Here is a tiny trained network, its code and every weight. The questions are about switching its units off for an input and a target symbol, where a switched-off unit gives its printed mean instead of its output.

import numpy as np


def w(rows, s, z=0):
    codes = np.array(rows[::2]) - 128.0
    scale = np.full(codes.shape[1], s)
    scale[-1] = z or s
    return codes * scale


def f(y):
    return np.maximum(y, 0)


def softmax(a):
    e = np.exp(a - a.max(-1, keepdims=True))
    return e / e.sum(-1, keepdims=True)


def log_softmax(a):
    a = a - a.max(-1, keepdims=True)
    return a - np.log(np.exp(a).sum(-1, keepdims=True))


def net(x, mask):
    ids = ['αβδλμτφ'.index(c) for c in x.split()]
    T = len(ids)
    res = E[ids] + P[:T]
    u = 0
    for l in range(3):
        r = res
        for j in range(2):
            rows = slice(2 * j, 2 * j + 2)
            q, k, v = (r @ M[l][rows].T for M in (Q, K, V))
            z = softmax(np.where(np.tri(T) > 0, q @ k.T / 2**0.5, -1e9)) @ v
            o = O[l][rows]
            res = res + np.where(mask[u + j], z, o[:, -1]) @ o[:, :-1]
        u += 2
        y = f(res @ A[l][:, :-1].T + A[l][:, -1])
        res = res + np.where(mask[u : u + 4], y, B[l][:, -1]) @ B[l][:, :-1]
        u += 4
    return log_softmax(res[-1] @ U[:, :-1].T + U[:, -1])


Q, K, V, O, A, B = {}, {}, {}, {}, {}, {}
E = w([
[54,112,176],'α',
[255,99,52],'β',
[158,110,123],'δ',
[156,118,103],'λ',
[210,123,86],'μ',
[90,86,114],'τ',
[164,93,95],'φ',
],0.0086)
P = w([
[124,117,39],'0',
[103,172,199],'1',
[178,68,174],'2',
[39,119,105],'3',
[127,204,246],'4',
[199,35,181],'5',
[44,89,102],'6',
[112,213,254],'7',
[206,12,185],'8',
[64,51,87],'9',
],0.011)
Q[0] = w([
[84,164,5],'L0H1',
[130,168,98],'L0H1',
[144,116,136],'L0H2',
[134,154,139],'L0H2',
],0.031)
K[0] = w([
[109,251,102],'L0H1',
[99,133,125],'L0H1',
[116,134,105],'L0H2',
[127,93,118],'L0H2',
],0.031)
V[0] = w([
[137,135,129],'L0H1',
[255,160,134],'L0H1',
[168,25,178],'L0H2',
[137,80,165],'L0H2',
],0.0077)
O[0] = w([
[123,138,127,129],'L0H1',
[130,250,98,251],'L0H1',
[208,3,167,189],'L0H2',
[172,79,113,157],'L0H2',
],0.0061,0.0021)
A[0] = w([
[88,232,83,75],'L0N1',
[65,168,224,182],'L0N2',
[153,47,171,72],'L0N3',
[135,255,198,4],'L0N4',
],0.0078,0.0026)
B[0] = w([
[108,146,170,148],'L0N1',
[238,152,77,253],'L0N2',
[119,201,127,210],'L0N3',
[65,7,121,206],'L0N4',
],0.012,0.0034)
Q[1] = w([
[80,104,137],'L1H1',
[192,176,247],'L1H1',
[108,251,136],'L1H2',
[69,98,88],'L1H2',
],0.023)
K[1] = w([
[77,135,197],'L1H1',
[196,156,198],'L1H1',
[113,7,46],'L1H2',
[137,198,63],'L1H2',
],0.019)
V[1] = w([
[135,109,22],'L1H1',
[134,145,240],'L1H1',
[254,138,49],'L1H2',
[3,91,188],'L1H2',
],0.004)
O[1] = w([
[5,69,153,172],'L1H1',
[252,204,105,93],'L1H1',
[253,11,106,254],'L1H2',
[24,208,155,8],'L1H2',
],0.0035,0.0022)
A[1] = w([
[83,58,107,252],'L1N1',
[30,101,137,111],'L1N2',
[153,235,244,159],'L1N3',
[161,211,33,81],'L1N4',
],0.011,0.0027)
B[1] = w([
[76,226,100,253],'L1N1',
[220,115,125,177],'L1N2',
[134,7,182,178],'L1N3',
[109,179,179,151],'L1N4',
],0.017,0.0048)
Q[2] = w([
[117,172,249],'L2H1',
[107,176,78],'L2H1',
[189,176,184],'L2H2',
[38,28,159],'L2H2',
],0.019)
K[2] = w([
[120,43,162],'L2H1',
[121,191,178],'L2H1',
[178,161,97],'L2H2',
[149,85,253],'L2H2',
],0.025)
V[2] = w([
[110,49,13],'L2H1',
[6,122,164],'L2H1',
[98,42,106],'L2H2',
[219,122,106],'L2H2',
],0.014)
O[2] = w([
[77,4,121,91],'L2H1',
[194,107,167,3],'L2H1',
[158,177,206,27],'L2H2',
[91,134,173,120],'L2H2',
],0.014,0.0044)
A[2] = w([
[139,68,87,4],'L2N1',
[75,250,143,86],'L2N2',
[169,175,70,50],'L2N3',
[8,172,145,175],'L2N4',
],0.014,0.0044)
B[2] = w([
[217,24,164,197],'L2N1',
[98,7,128,201],'L2N2',
[183,187,234,253],'L2N3',
[23,187,63,209],'L2N4',
],0.015,0.0077)
U = w([
[110,98,255,66],'α',
[187,236,137,167],'β',
[19,94,189,93],'δ',
[100,55,120,101],'λ',
[182,143,124,189],'μ',
[108,220,71,255],'τ',
[172,74,142,58],'φ',
],0.0092,0.0046)

Each question gives the input, a string of symbols that net reads in full, and the target symbol t.
The units are the heads (2 rows each of Q, K, V and O) and the neurons (one row each of A and B). Each row of codes is followed by its name. A weight is (code - 128) times the scale printed after its matrix; where a second scale follows, it is the last column's (O, A, B and U).
mask holds one flag per unit, layer by layer, with each layer's heads first. A switched-off unit (its flag False) gives its mean, the last column of its rows in O or B, instead of its output. The means were averaged over made-up inputs and are rounded, as every weight is.
A unit's drop is (log p(t) with every unit on - log p(t) with that unit switched off) / (log p(t) with every unit on - log p(t) with every unit switched off).
The circuit of an input: a set's keep is (log p(t) with only the set's units on - log p(t) with every unit switched off) / (log p(t) with every unit on - log p(t) with every unit switched off). Starting from the 12 units with the biggest drops (on a tie, the unit counted first), units are removed one at a time, each time the one whose removal leaves the highest keep (on an exact tie, the one counted first), for as long as the keep stays at least 0.8.
units of the circuit, in order: the units of the circuit, biggest drop first
top k neurons: the k neurons with the biggest drops, biggest first
k most important neurons of layer l: the k neurons of layer l with the biggest drops, biggest first
input β φ α μ λ, target α: 2 most important neurons of layer 1	[L1N3 L1N1]
input τ α φ φ, target λ: units of the circuit, in order	[L2H1 L0H1 L2N3]
input δ τ δ δ α, target μ: top 2 neurons	[L0N2 L0N4]
input β β τ α α, target δ: top 4 neurons	[L0N4 L0N2 L1N1 L1N3]
input φ β μ α δ λ μ, target φ: top 3 neurons	[L1N1 L0N2 L0N4]
input β φ δ β, target δ: top 3 neurons	[L2N2 L1N4 L0N4]
input α α τ μ τ δ α φ δ δ, target τ: top 3 neurons	[L1N2 L0N2 L2N4]
input φ λ α μ μ, target α: units of the circuit, in order	[L1N3]
input β φ α φ, target δ: units of the circuit, in order	[L2N2 L1N4 L2H1 L2N4]
input τ δ α τ, target λ: units of the circuit, in order	[L2H1 L2N3 L1N1]
input μ φ β β α τ β τ β δ, target α: top 2 neurons	[L2N2 L1N4]
input τ τ τ μ, target λ: units of the circuit, in order	[L2H1 L1N1 L2N3]
input φ β λ τ δ δ, target δ: top 4 neurons	[L0N4 L0N3 L1N3 L1N1]
input λ τ α α α λ β α φ τ, target β: 3 most important neurons of layer 1	[L1N1 L1N4 L1N2]
input τ μ τ α β, target δ: top 3 neurons	[L1N3 L0N4 L0N2]
input φ α λ μ β φ α φ, target φ: top 4 neurons	[L0N2 L0N3 L0N4 L1N3]
input λ α β φ, target β: units of the circuit, in order	[L1N4 L2H1 L0N4]
input α α μ φ β τ τ φ, target δ: top 2 neurons	[L0N2 L0N4]
input α β α μ τ β β β β λ, target τ: 2 most important neurons of layer 1	[L1N2 L1N1]
input τ α α β, target λ: units of the circuit, in order	[L2H1 L1N1]
input α λ α α μ α λ, target τ: units of the circuit, in order	[L2N4 L1N1]
